Here is a tiny trained network, its code and every weight. The questions are about switching its units off for an input and a target symbol, where a switched-off unit gives its printed mean instead of its output.

import numpy as np


def w(rows, s, z=0):
    codes = np.array(rows[::2]) - 128.0
    scale = np.full(codes.shape[1], s)
    scale[-1] = z or s
    return codes * scale


def f(y):
    return np.maximum(y, 0)


def softmax(a):
    e = np.exp(a - a.max(-1, keepdims=True))
    return e / e.sum(-1, keepdims=True)


def log_softmax(a):
    a = a - a.max(-1, keepdims=True)
    return a - np.log(np.exp(a).sum(-1, keepdims=True))


def net(x, mask):
    ids = ['βγδεμξπστφψω'.index(c) for c in x.split()]
    T = len(ids)
    res = E[ids] + P[:T]
    r = res
    for j in range(3):
        rows = slice(2 * j, 2 * j + 2)
        q, k, v = (r @ M[0][rows].T for M in (Q, K, V))
        z = softmax(np.where(np.tri(T) > 0, q @ k.T / 2**0.5, -1e9)) @ v
        o = O[0][rows]
        res = res + np.where(mask[j], z, o[:, -1]) @ o[:, :-1]
    y = f(res @ A[0][:, :-1].T + A[0][:, -1])
    res = res + np.where(mask[3:7], y, B[0][:, -1]) @ B[0][:, :-1]
    return log_softmax(res[-1] @ U[:, :-1].T + U[:, -1])


Q, K, V, O, A, B = {}, {}, {}, {}, {}, {}
E = w([
[254,50,157,109,166,155],'β',
[129,170,108,126,200,115],'γ',
[200,54,168,85,131,68],'δ',
[232,98,170,114,145,175],'ε',
[49,136,154,165,173,76],'μ',
[102,180,176,88,196,180],'ξ',
[70,178,137,184,135,159],'π',
[43,75,98,182,131,202],'σ',
[139,116,89,175,185,50],'τ',
[155,87,176,107,61,198],'φ',
[71,152,135,44,153,123],'ψ',
[187,144,87,135,197,110],'ω',
],0.021)
P = w([
[88,148,113,36,176,255],'0',
[164,152,132,77,121,180],'1',
[189,164,149,104,92,139],'2',
[187,126,163,137,86,127],'3',
[168,119,171,158,76,124],'4',
[160,53,161,176,85,120],'5',
],0.0076)
Q[0] = w([
[116,48,151,42,83,136],'head 0',
[36,87,117,43,16,131],'head 0',
[93,140,126,133,97,43],'head 1',
[171,151,131,121,131,114],'head 1',
[120,128,88,254,184,140],'head 2',
[210,156,120,104,106,187],'head 2',
],0.0087)
K[0] = w([
[104,52,248,46,51,73],'head 0',
[80,155,134,34,41,158],'head 0',
[75,135,103,183,147,91],'head 1',
[167,87,169,70,149,129],'head 1',
[86,157,1,204,117,42],'head 2',
[222,140,125,105,100,141],'head 2',
],0.0088)
V[0] = w([
[234,12,89,87,162,75],'head 0',
[44,106,193,48,81,92],'head 0',
[86,198,222,103,177,191],'head 1',
[86,138,90,161,114,36],'head 1',
[234,200,43,1,52,164],'head 2',
[40,47,29,61,73,122],'head 2',
],0.0055)
O[0] = w([
[92,139,174,146,164,143,255],'head 0',
[77,100,159,242,186,95,42],'head 0',
[127,67,196,59,134,132,149],'head 1',
[189,69,137,189,146,55,61],'head 1',
[71,1,179,190,146,41,121],'head 2',
[137,97,115,163,108,73,57],'head 2',
],0.0098,0.0048)
A[0] = w([
[141,91,181,191,43,215,147],'neuron 0',
[59,212,73,88,63,108,111],'neuron 1',
[169,126,106,255,119,69,1],'neuron 2',
[89,89,102,160,11,150,66],'neuron 3',
],0.0085,0.0018)
B[0] = w([
[179,106,14,91,135,42,254],'neuron 0',
[185,83,173,96,243,134,174],'neuron 1',
[158,147,129,175,5,248,163],'neuron 2',
[97,113,106,199,45,162,184],'neuron 3',
],0.011,0.0062)
U = w([
[154,148,143,168,111,153,100],'β',
[150,133,71,25,247,65,159],'γ',
[139,65,205,179,152,116,165],'δ',
[100,109,138,123,132,146,12],'ε',
[98,130,132,95,122,118,3],'μ',
[41,159,181,82,58,194,206],'ξ',
[98,104,130,137,143,140,33],'π',
[96,101,77,175,143,253,12],'σ',
[102,106,140,129,142,146,47],'τ',
[78,114,102,53,63,78,158],'φ',
[8,134,134,90,148,44,203],'ψ',
[184,181,157,101,92,122,198],'ω',
],0.0077,0.0034)

Each question gives the input, a string of symbols that net reads in full, and the target symbol t.
The units are the heads (2 rows each of Q, K, V and O) and the neurons (one row each of A and B). Each row of codes is followed by its name. A weight is (code - 128) times the scale printed after its matrix; where a second scale follows, it is the last column's (O, A, B and U).
mask holds one flag per unit, heads first, then neurons. A switched-off unit (its flag False) gives its mean, the last column of its rows in O or B, instead of its output. The means were averaged over made-up inputs and are rounded, as every weight is.
A unit's drop is (log p(t) with every unit on - log p(t) with that unit switched off) / (log p(t) with every unit on - log p(t) with every unit switched off).
The circuit of an input: a set's keep is (log p(t) with only the set's units on - log p(t) with every unit switched off) / (log p(t) with every unit on - log p(t) with every unit switched off). Starting from all 7 units, units are removed one at a time, each time the one whose removal leaves the highest keep (on an exact tie, the one counted first), for as long as the keep stays at least 0.8.
units of the circuit, in order: the units of the circuit, biggest drop first
unit that matters most: the unit with the biggest drop
k most important neurons: the k neurons with the biggest drops, biggest first
heads that matter: for each layer, one digit per head in row order, 1 if its drop is at least 0.15 and else 0, layers parted by /
drop of u: that unit's drop, to one decimal
input τ ω φ τ, target ω: units of the circuit, in order -> [head 1; neuron 2; head 2]
input φ τ ε, target γ: units of the circuit, in order -> [neuron 0; neuron 2]
input τ τ φ ψ, target ψ: units of the circuit, in order -> [head 2; head 0]
input τ ξ ψ, target ψ: unit that matters most -> head 0
input σ σ μ, target γ: heads that matter -> 001
input τ π β ε, target γ: heads that matter -> 000
input τ τ γ π, target γ: heads that matter -> 001
input μ ψ τ τ, target ω: 2 most important neurons -> [neuron 2; neuron 0]
input ε φ τ τ β, target γ: 3 most important neurons -> [neuron 0; neuron 3; neuron 2]
input β ψ ε τ π, target γ: drop of head 2 -> 0.3
input ω σ τ μ, target γ: drop of neuron 0 -> -0.2
input φ φ τ τ δ, target δ: drop of head 2 -> 0.4
input φ τ φ τ ψ δ, target δ: drop of head 2 -> 0.3
input τ τ φ, target φ: unit that matters most -> neuron 0
